Below is a small trained network, with its code and all its weights. Each question gives an input and a class and asks what happens when units are switched off, that is, made to give their printed mean instead of their output.

import numpy as np


def w(rows, s, z=0):
    codes = np.array(rows[::2]) - 128.0
    scale = np.full(codes.shape[1], s)
    scale[-1] = z or s
    return codes * scale


def norm(h):
    return h / np.sqrt((h * h).mean(-1, keepdims=True) + 1e-5)


def f(y):
    return np.maximum(y, 0)


def log_softmax(a):
    a = a - a.max(-1, keepdims=True)
    return a - np.log(np.exp(a).sum(-1, keepdims=True))


def net(x, mask):
    res = np.array(x, float).reshape(1, 8) / 4 @ E
    u = 0
    for l in range(3):
        y = f(norm(res) @ A[l][:, :-1].T + A[l][:, -1])
        res = res + np.where(mask[u : u + 6], y, B[l][:, -1]) @ B[l][:, :-1]
        u += 6
    return log_softmax(norm(res)[-1] @ U[:, :-1].T + U[:, -1])


A, B = {}, {}
E = w([
[143,175,12,174,26,116,133,129],'x0',
[71,72,68,3,90,183,187,68],'x1',
[126,130,128,127,127,131,131,135],'x2',
[203,208,119,142,206,224,162,48],'x3',
[131,127,126,123,130,131,123,137],'x4',
[128,131,129,125,126,132,127,133],'x5',
[201,162,170,68,78,77,157,111],'x6',
[126,129,129,129,129,124,125,121],'x7',
],0.002)
A[0] = w([
[113,107,215,77,163,187,82,60,134],'0.n0',
[206,185,154,74,117,54,122,91,51],'0.n1',
[133,206,104,184,105,107,164,176,148],'0.n2',
[177,149,177,58,87,43,138,92,9],'0.n3',
[4,106,70,201,213,171,55,128,5],'0.n4',
[82,138,217,126,169,108,75,160,62],'0.n5',
],0.0039,0.0026)
B[0] = w([
[150,130,59,120,154,84,137,158,255],'0.n0',
[146,74,133,184,99,212,191,219,196],'0.n1',
[183,91,102,128,146,104,89,68,224],'0.n2',
[139,56,140,174,94,214,209,242,184],'0.n3',
[224,89,187,138,34,182,253,239,221],'0.n4',
[182,104,75,121,150,63,120,83,220],'0.n5',
],0.005,0.0024)
A[1] = w([
[136,162,61,151,65,128,86,113,99],'1.n0',
[128,182,102,198,110,94,132,150,131],'1.n1',
[161,89,95,115,143,116,129,129,141],'1.n2',
[115,107,214,78,221,109,129,158,111],'1.n3',
[125,82,181,124,87,74,66,158,104],'1.n4',
[3,149,241,153,137,205,115,130,2],'1.n5',
],0.0056,0.0098)
B[1] = w([
[158,92,97,112,166,80,161,140,171],'1.n0',
[118,95,149,99,118,144,121,102,196],'1.n1',
[100,145,132,106,130,129,108,108,254],'1.n2',
[164,107,53,161,89,97,138,103,191],'1.n3',
[92,195,124,146,145,120,170,145,190],'1.n4',
[178,162,152,140,230,1,140,140,128],'1.n5',
],0.008,0.0035)
A[2] = w([
[176,250,132,143,195,215,127,42,62],'2.n0',
[141,130,188,172,147,92,47,120,2],'2.n1',
[125,92,70,108,86,68,137,119,157],'2.n2',
[3,170,149,134,96,97,124,139,27],'2.n3',
[184,149,194,205,165,76,98,149,111],'2.n4',
[48,120,142,25,129,169,132,83,91],'2.n5',
],0.0052,0.0019)
B[2] = w([
[36,141,183,139,149,7,146,235,216],'2.n0',
[65,186,114,46,75,192,104,43,144],'2.n1',
[159,149,149,169,218,140,90,104,252],'2.n2',
[98,251,216,121,245,70,226,190,155],'2.n3',
[75,111,114,35,58,235,94,61,211],'2.n4',
[141,163,200,179,51,172,2,76,177],'2.n5',
],0.0046,0.0041)
U = w([
[198,43,176,154,35,225,245,239,225],'0',
[216,78,26,154,208,47,121,67,182],'1',
[24,228,219,127,191,33,178,210,43],'2',
[84,160,186,68,54,216,20,25,2],'3',
],0.011,0.0019)

Each question gives the input, the list of numbers given to net, and the class t.
The units are the neurons (one row each of A and B). Each row of codes is followed by its name. A weight is (code - 128) times the scale printed after its matrix; where a second scale follows, it is the last column's (A, B and U).
mask holds one flag per neuron, layer by layer. A switched-off neuron (its flag False) gives its mean, the last column of its row in B, instead of its output. The means were averaged over made-up inputs and are rounded, as every weight is.
A unit's drop is (log p(t) with every unit on - log p(t) with that unit switched off) / (log p(t) with every unit on - log p(t) with every unit switched off).
The circuit of an input: a set's keep is (log p(t) with only the set's units on - log p(t) with every unit switched off) / (log p(t) with every unit on - log p(t) with every unit switched off). Starting from the 12 units with the biggest drops (on a tie, the unit counted first), units are removed one at a time, each time the one whose removal leaves the highest keep (on an exact tie, the one counted first), for as long as the keep stays at least 0.8.
units of the circuit, in order: the units of the circuit, biggest drop first
most important unit: the unit with the biggest drop
k most important neurons: the k neurons with the biggest drops, biggest first
top k neurons in layer l: the k neurons of layer l with the biggest drops, biggest first
input [-4,-2,-4,8,7,0,5,3], class 2: 2 most important neurons -> [2.n0; 0.n4]
input [6,-1,-3,-8,-3,-8,-4,-6], class 2: 3 most important neurons -> [1.n4; 2.n3; 1.n3]
input [-3,4,-7,-3,8,-1,-2,0], class 3: most important unit -> 2.n5
input [-6,-8,4,-1,-1,3,2,2], class 3: 3 most important neurons -> [2.n4; 2.n1; 1.n0]
input [6,3,3,1,-8,-4,-6,3], class 0: 4 most important neurons -> [0.n4; 0.n5; 0.n0; 1.n3]
input [5,6,-4,8,6,-8,6,4], class 2: 2 most important neurons -> [2.n0; 0.n4]
input [2,-6,7,5,7,-3,3,6], class 3: 4 most important neurons -> [2.n4; 1.n4; 2.n1; 0.n2]
input [7,3,-2,-7,1,2,-3,-1], class 1: 2 most important neurons -> [1.n0; 2.n0]
input [-8,3,0,-8,-8,-8,-1,-8], class 1: top 2 neurons in layer 0 -> [0.n5; 0.n0]
input [-6,6,-8,4,0,7,-7,5], class 0: top 2 neurons in layer 1 -> [1.n0; 1.n1]
input [-8,4,-2,7,-3,1,-8,7], class 0: 2 most important neurons -> [0.n4; 2.n2]
input [-3,-8,-6,-1,-7,6,7,8], class 3: 2 most important neurons -> [2.n4; 0.n4]
input [-7,1,4,-2,5,5,5,2], class 1: 2 most important neurons -> [0.n4; 1.n3]
input [-5,5,1,5,1,8,0,-8], class 1: units of the circuit, in order -> [0.n0]
input [-7,-6,-1,0,5,8,8,-6], class 0: 2 most important neurons -> [0.n1; 0.n3]
input [-2,-7,-1,-7,1,8,-8,3], class 0: top 2 neurons in layer 2 -> [2.n0; 2.n4]
input [5,8,5,6,-1,-4,5,-1], class 3: units of the circuit, in order -> [2.n5; 1.n3]
input [8,-3,8,-7,-7,-3,-5,8], class 1: top 2 neurons in layer 2 -> [2.n0; 2.n2]
input [0,-1,7,8,1,7,-8,-6], class 0: top 2 neurons in layer 2 -> [2.n2; 2.n3]
input [-1,1,7,8,3,-5,-6,6], class 2: units of the circuit, in order -> [2.n0]
input [-7,-5,-2,-7,-4,-3,8,-7], class 0: top 2 neurons in layer 0 -> [0.n3; 0.n1]
